Here is a tiny trained network, its code and every weight. The questions are about switching its units off for an input and a target symbol, where a switched-off unit gives its printed mean instead of its output.

import numpy as np


def w(rows, s, z=0):
    codes = np.array(rows[::2]) - 128.0
    scale = np.full(codes.shape[1], s)
    scale[-1] = z or s
    return codes * scale


def f(y):
    return y / 2 * (1 + np.tanh(0.7978845608 * (y + 0.044715 * y**3)))


def softmax(a):
    e = np.exp(a - a.max(-1, keepdims=True))
    return e / e.sum(-1, keepdims=True)


def log_softmax(a):
    a = a - a.max(-1, keepdims=True)
    return a - np.log(np.exp(a).sum(-1, keepdims=True))


def net(x, mask):
    ids = ['αβγδεζηθλμξπστψ'.index(c) for c in x.split()]
    T = len(ids)
    res = E[ids] + P[:T]
    r = res
    for j in range(3):
        rows = slice(2 * j, 2 * j + 2)
        q, k, v = (r @ M[0][rows].T for M in (Q, K, V))
        z = softmax(np.where(np.tri(T) > 0, q @ k.T / 2**0.5, -1e9)) @ v
        o = O[0][rows]
        res = res + np.where(mask[j], z, o[:, -1]) @ o[:, :-1]
    y = f(res @ A[0][:, :-1].T + A[0][:, -1])
    res = res + np.where(mask[3:11], y, B[0][:, -1]) @ B[0][:, :-1]
    return log_softmax(res[-1] @ U[:, :-1].T + U[:, -1])


Q, K, V, O, A, B = {}, {}, {}, {}, {}, {}
E = w([
[59,179,70,129,182,127],'α',
[193,230,95,149,96,134],'β',
[106,79,117,140,171,172],'γ',
[132,219,151,120,123,67],'δ',
[191,191,22,156,55,95],'ε',
[102,172,52,153,131,83],'ζ',
[155,149,124,183,35,83],'η',
[172,187,100,166,172,146],'θ',
[164,185,191,183,186,222],'λ',
[151,136,118,143,98,33],'μ',
[121,141,98,222,149,216],'ξ',
[173,138,211,193,154,156],'π',
[145,102,52,192,80,99],'σ',
[157,113,205,223,45,115],'τ',
[38,3,207,181,126,79],'ψ',
],0.014)
P = w([
[143,41,154,22,128,141],'0',
[64,180,174,118,132,173],'1',
[72,175,175,138,145,170],'2',
[86,165,175,154,159,162],'3',
[95,159,172,167,173,149],'4',
[94,150,155,182,176,133],'5',
[100,136,148,193,192,122],'6',
[113,122,146,205,203,115],'7',
[116,117,141,221,213,101],'8',
[122,96,134,231,220,89],'9',
[129,83,129,238,226,78],'10',
[133,77,128,250,229,74],'11',
[127,73,115,254,242,57],'12',
],0.0081)
Q[0] = w([
[147,95,131,126,138,115],'h1',
[128,124,129,85,113,147],'h1',
[156,103,121,31,123,130],'h2',
[101,129,120,156,84,145],'h2',
[70,230,140,253,144,75],'h3',
[196,96,122,45,126,147],'h3',
],0.022)
K[0] = w([
[117,141,132,103,116,133],'h1',
[91,168,134,143,107,138],'h1',
[101,147,127,5,95,181],'h2',
[143,108,144,137,141,122],'h2',
[150,38,143,10,103,149],'h3',
[87,174,152,172,141,135],'h3',
],0.031)
V[0] = w([
[29,164,170,166,124,95],'h1',
[181,152,207,112,210,101],'h1',
[166,165,139,95,133,34],'h2',
[160,131,170,170,62,105],'h2',
[109,112,194,67,36,254],'h3',
[169,142,158,91,112,74],'h3',
],0.023)
O[0] = w([
[121,102,127,20,162,125,152],'h1',
[139,168,208,134,132,236,155],'h1',
[85,183,136,56,109,100,59],'h2',
[131,123,160,156,4,112,254],'h2',
[35,219,60,61,81,235,231],'h3',
[87,169,128,126,147,42,139],'h3',
],0.012,0.0078)
A[0] = w([
[151,116,96,81,127,109,149],'n1',
[119,115,108,103,114,166,53],'n2',
[250,206,98,94,117,117,196],'n3',
[87,106,158,132,89,114,41],'n4',
[178,165,112,92,143,112,55],'n5',
[133,132,98,133,153,136,13],'n6',
[77,143,121,157,127,135,21],'n7',
[114,107,148,125,92,133,2],'n8',
],0.015,0.007)
B[0] = w([
[89,102,113,131,101,71,153],'n1',
[222,115,183,133,103,6,255],'n2',
[51,135,102,94,187,204,181],'n3',
[172,151,113,46,145,175,214],'n4',
[190,77,179,228,167,16,131],'n5',
[179,123,128,53,61,121,139],'n6',
[169,45,99,169,251,71,249],'n7',
[150,130,92,109,231,100,169],'n8',
],0.012,0.0091)
U = w([
[159,132,96,101,169,50,98],'α',
[123,170,106,130,160,136,142],'β',
[119,3,147,61,95,147,247],'γ',
[94,174,206,78,112,71,143],'δ',
[110,137,44,110,109,124,124],'ε',
[138,143,99,175,80,61,195],'ζ',
[231,145,97,91,47,114,108],'η',
[179,192,139,145,176,127,116],'θ',
[151,177,192,176,82,143,180],'λ',
[124,127,152,42,54,79,138],'μ',
[219,98,33,170,139,150,26],'ξ',
[137,181,251,153,92,57,73],'π',
[139,115,68,172,35,84,140],'σ',
[252,160,124,102,137,98,2],'τ',
[148,13,199,86,134,65,55],'ψ',
],0.0051,0.0079)

Each question gives the input, a string of symbols that net reads in full, and the target symbol t.
The units are the heads (2 rows each of Q, K, V and O) and the neurons (one row each of A and B). Each row of codes is followed by its name. A weight is (code - 128) times the scale printed after its matrix; where a second scale follows, it is the last column's (O, A, B and U).
mask holds one flag per unit, heads first, then neurons. A switched-off unit (its flag False) gives its mean, the last column of its rows in O or B, instead of its output. The means were averaged over made-up inputs and are rounded, as every weight is.
A unit's drop is (log p(t) with every unit on - log p(t) with that unit switched off) / (log p(t) with every unit on - log p(t) with every unit switched off).
The circuit of an input: a set's keep is (log p(t) with only the set's units on - log p(t) with every unit switched off) / (log p(t) with every unit on - log p(t) with every unit switched off). Starting from all 11 units, units are removed one at a time, each time the one whose removal leaves the highest keep (on an exact tie, the one counted first), for as long as the keep stays at least 0.8.
circuit, biggest first: the units of the circuit, biggest drop first
most important unit: the unit with the biggest drop
k most important neurons: the k neurons with the biggest drops, biggest first
which heads matter: for each layer, one digit per head in row order, 1 if its drop is at least 0.15 and else 0, layers parted by /
input σ δ θ ε ε τ ξ α α α, target σ: circuit, biggest first : [h1, h2]
input σ μ τ λ ζ β α η η σ α, target ζ: most important unit : h1
input α μ ψ ζ, target γ: circuit, biggest first : [h1, h3, n2]
input τ θ θ η α, target α: which heads matter : 001
input ξ ζ ε μ σ η α σ γ π δ τ ε, target η: circuit, biggest first : [h2, n4]
input ξ τ θ, target η: circuit, biggest first : [h3, n2]
input μ β ζ ξ ψ δ λ σ μ α β δ, target π: circuit, biggest first : [h3, n7]
input ε σ ζ, target ζ: circuit, biggest first : [h1, h3]
input π ξ α μ ζ α η ζ θ, target θ: 2 most important neurons : [n7, n2]
input ε ε μ λ μ α μ δ, target δ: which heads matter : 011
input β ξ α λ α ε ζ λ θ, target β: circuit, biggest first : [n2, h2, n3]
input α ψ ζ ε, target γ: circuit, biggest first : [h1, h3, n3]
input η λ θ α ζ ζ μ σ π η ψ ε, target ε: circuit, biggest first : [n3, n2]
input θ σ θ, target λ: 2 most important neurons : [n7, n8]
input θ σ ψ ψ ψ η π, target λ: most important neuron : [n7]
input β ζ ε, target ε: 2 most important neurons : [n3, n2]
input ζ σ ψ ψ ψ ψ α β, target ψ: which heads matter : 101
input μ ψ ψ π, target π: which heads matter : 001
input σ ε λ ε θ θ τ σ η σ η, target σ: which heads matter : 100
input ε ε γ ε ζ, target ζ: most important neuron : [n4]
input μ θ μ δ, target δ: 3 most important neurons : [n3, n7, n2]
input ψ α ε α τ σ ζ σ γ μ, target μ: circuit, biggest first : [h1, h2, n7]
input α π α α, target γ: circuit, biggest first : [h1, h3]
input α ζ τ δ, target γ: 2 most important neurons : [n2, n3]
input ψ ζ α β μ ε, target μ: circuit, biggest first : [h1, h2]
input η α η α α ζ, target α: which heads matter : 111
input γ ζ ξ ζ, target ξ: most important neuron : [n7]
input τ α ζ ζ ε λ β ε θ ζ ε, target α: which heads matter : 011
